Below are the code and all the weights of a small trained network. Each question names an input and a class and asks about switching units off, where a switched-off unit gives its printed mean instead of its output.

import numpy as np


def w(rows, s, z=0):
    codes = np.array(rows[::2]) - 128.0
    scale = np.full(codes.shape[1], s)
    scale[-1] = z or s
    return codes * scale


def f(y):
    return y / 2 * (1 + np.tanh(0.7978845608 * (y + 0.044715 * y**3)))


def log_softmax(a):
    a = a - a.max(-1, keepdims=True)
    return a - np.log(np.exp(a).sum(-1, keepdims=True))


def net(x, mask):
    res = np.array(x, float).reshape(1, 6) / 4 @ E
    y = f(res @ A[0][:, :-1].T + A[0][:, -1])
    res = res + np.where(mask, y, B[0][:, -1]) @ B[0][:, :-1]
    return log_softmax(res[-1] @ U[:, :-1].T + U[:, -1])


A, B = {}, {}
E = w([
[241,129,124,183,148],'x0',
[114,37,188,118,180],'x1',
[143,145,153,152,2],'x2',
[176,134,93,88,104],'x3',
[172,118,133,33,153],'x4',
[81,29,58,118,118],'x5',
],0.0068)
A[0] = w([
[66,71,13,186,83,184],'N0',
[227,178,196,165,63,169],'N1',
[81,10,231,178,201,203],'N2',
[35,71,71,169,82,214],'N3',
[64,68,166,49,74,178],'N4',
[172,157,126,65,37,154],'N5',
[23,139,206,58,111,150],'N6',
[207,18,11,109,136,100],'N7',
[185,92,90,65,179,142],'N8',
[188,77,30,134,137,77],'N9',
[52,96,152,29,70,115],'N10',
[192,155,99,78,146,185],'N11',
[67,66,171,91,109,178],'N12',
[137,100,169,177,187,129],'N13',
[115,255,172,204,97,255],'N14',
],0.0074,0.0034)
B[0] = w([
[93,116,95,30,68,211],'N0',
[212,150,215,243,92,224],'N1',
[207,18,220,149,185,254],'N2',
[91,83,89,14,123,219],'N3',
[150,50,129,139,202,199],'N4',
[175,68,192,184,143,183],'N5',
[95,136,59,114,177,189],'N6',
[128,195,87,57,53,195],'N7',
[140,163,125,49,101,177],'N8',
[86,203,78,132,86,155],'N9',
[121,86,147,135,234,182],'N10',
[128,149,154,125,67,179],'N11',
[127,56,141,111,231,189],'N12',
[144,86,127,132,126,157],'N13',
[152,198,148,131,1,240],'N14',
],0.0066,0.0059)
U = w([
[83,158,60,48,41,244],'0',
[120,2,134,110,238,167],'1',
[203,120,214,219,67,129],'2',
[69,172,68,177,180,1],'3',
],0.009,0.0024)

Each question gives the input, the list of numbers given to net, and the class t.
The units are the neurons (one row each of A and B). Each row of codes is followed by its name. A weight is (code - 128) times the scale printed after its matrix; where a second scale follows, it is the last column's (A, B and U).
mask holds one flag per neuron, in row order. A switched-off neuron (its flag False) gives its mean, the last column of its row in B, instead of its output. The means were averaged over made-up inputs and are rounded, as every weight is.
A unit's drop is (log p(t) with every unit on - log p(t) with that unit switched off) / (log p(t) with every unit on - log p(t) with every unit switched off).
The circuit of an input: a set's keep is (log p(t) with only the set's units on - log p(t) with every unit switched off) / (log p(t) with every unit on - log p(t) with every unit switched off). Starting from the 12 units with the biggest drops (on a tie, the unit counted first), units are removed one at a time, each time the one whose removal leaves the highest keep (on an exact tie, the one counted first), for as long as the keep stays at least 0.8.
units of the circuit, in order: the units of the circuit, biggest drop first
top k neurons: the k neurons with the biggest drops, biggest first
drop of u: that unit's drop, to one decimal
input [-8,-8,7,-5,8,-1], class 2: top 2 neurons => N5, N14
input [-4,-7,-3,7,6,-6], class 2: units of the circuit, in order => N5, N3
input [6,2,-7,4,-6,7], class 0: top neuron => N7
input [2,2,2,4,2,3], class 0: units of the circuit, in order => N2, N7
input [-8,-1,2,6,1,-8], class 2: top 3 neurons => N5, N3, N0
input [6,4,1,3,7,1], class 0: units of the circuit, in order => N7, N8
input [7,-1,3,-3,3,5], class 0: top 2 neurons => N2, N7
input [-3,-1,4,-7,-4,3], class 1: top 2 neurons => N7, N12
input [-4,0,4,1,4,7], class 1: drop of N10 => 0.2
input [1,4,5,-1,-5,2], class 1: drop of N1 => 0.1
input [1,-6,-8,8,5,-8], class 2: drop of N7 => 0.2
